Below are the code and all the weights of a small trained network. Each question names an input and a class and asks about switching units off, where a switched-off unit gives its printed mean instead of its output.

import numpy as np


def w(rows, s, z=0):
    codes = np.array(rows[::2]) - 128.0
    scale = np.full(codes.shape[1], s)
    scale[-1] = z or s
    return codes * scale


def norm(h):
    return h / np.sqrt((h * h).mean(-1, keepdims=True) + 1e-5)


def f(y):
    return np.maximum(y, 0)


def log_softmax(a):
    a = a - a.max(-1, keepdims=True)
    return a - np.log(np.exp(a).sum(-1, keepdims=True))


def net(x, mask):
    res = np.array(x, float).reshape(1, 4) / 4 @ E
    u = 0
    for l in range(2):
        y = f(norm(res) @ A[l][:, :-1].T + A[l][:, -1])
        res = res + np.where(mask[u : u + 3], y, B[l][:, -1]) @ B[l][:, :-1]
        u += 3
    return log_softmax(norm(res)[-1] @ U[:, :-1].T + U[:, -1])


A, B = {}, {}
E = w([
[27,71,57,194,128],'x0',
[136,13,112,63,242],'x1',
[2,146,154,37,16],'x2',
[102,179,191,57,178],'x3',
],0.00047)
A[0] = w([
[5,130,110,113,87,9],'0.n0',
[149,155,155,126,190,113],'0.n1',
[63,168,111,174,120,94],'0.n2',
],0.0031,0.0011)
B[0] = w([
[59,21,252,34,183,249],'0.n0',
[87,127,117,137,95,197],'0.n1',
[61,169,105,97,98,206],'0.n2',
],0.004,0.0014)
A[1] = w([
[244,119,162,36,250,9],'1.n0',
[79,196,81,191,225,22],'1.n1',
[88,54,145,58,67,30],'1.n2',
],0.0016,0.0013)
B[1] = w([
[2,98,180,80,100,214],'1.n0',
[107,74,127,41,170,156],'1.n1',
[76,89,178,144,120,254],'1.n2',
],0.0035,0.0006)
U = w([
[16,66,234,25,127,244],'0',
[167,78,59,139,253,55],'1',
[229,206,174,74,75,4],'2',
[57,215,43,186,54,48],'3',
[240,133,82,238,119,218],'4',
],0.0075,0.0031)

Each question gives the input, the list of numbers given to net, and the class t.
The units are the neurons (one row each of A and B). Each row of codes is followed by its name. A weight is (code - 128) times the scale printed after its matrix; where a second scale follows, it is the last column's (A, B and U).
mask holds one flag per neuron, layer by layer. A switched-off neuron (its flag False) gives its mean, the last column of its row in B, instead of its output. The means were averaged over made-up inputs and are rounded, as every weight is.
A unit's drop is (log p(t) with every unit on - log p(t) with that unit switched off) / (log p(t) with every unit on - log p(t) with every unit switched off).
The circuit of an input: a set's keep is (log p(t) with only the set's units on - log p(t) with every unit switched off) / (log p(t) with every unit on - log p(t) with every unit switched off). Starting from all 6 units, units are removed one at a time, each time the one whose removal leaves the highest keep (on an exact tie, the one counted first), for as long as the keep stays at least 0.8.
circuit, biggest first: the units of the circuit, biggest drop first
k most important neurons: the k neurons with the biggest drops, biggest first
k most important neurons of layer l: the k neurons of layer l with the biggest drops, biggest first
drop of u: that unit's drop, to one decimal
input [-5,-8,-5,0], class 4: 2 most important neurons	0.n0, 0.n2
input [2,-6,-4,-3], class 3: circuit, biggest first	0.n0
input [6,3,-3,6], class 1: circuit, biggest first	0.n0, 1.n0
input [3,-5,-6,-2], class 4: 2 most important neurons of layer 0	0.n0, 0.n1
input [-6,-1,-3,4], class 2: 2 most important neurons	0.n0, 0.n1
input [5,7,-3,-7], class 4: 2 most important neurons of layer 0	0.n0, 0.n2
input [-5,-1,-4,0], class 4: 2 most important neurons	0.n0, 0.n1
input [-8,-4,-5,6], class 2: 3 most important neurons	0.n0, 0.n1, 1.n2
input [6,-6,-6,0], class 3: 2 most important neurons	0.n0, 0.n2
input [-6,-1,5,3], class 2: 2 most important neurons	0.n0, 1.n0
input [4,2,-6,4], class 1: 2 most important neurons	0.n0, 0.n1
input [4,0,-4,-5], class 4: drop of 0.n0	0.5
input [2,-5,-3,6], class 3: drop of 0.n0	0.6
input [-3,-3,-4,-7], class 4: drop of 0.n0	0.5
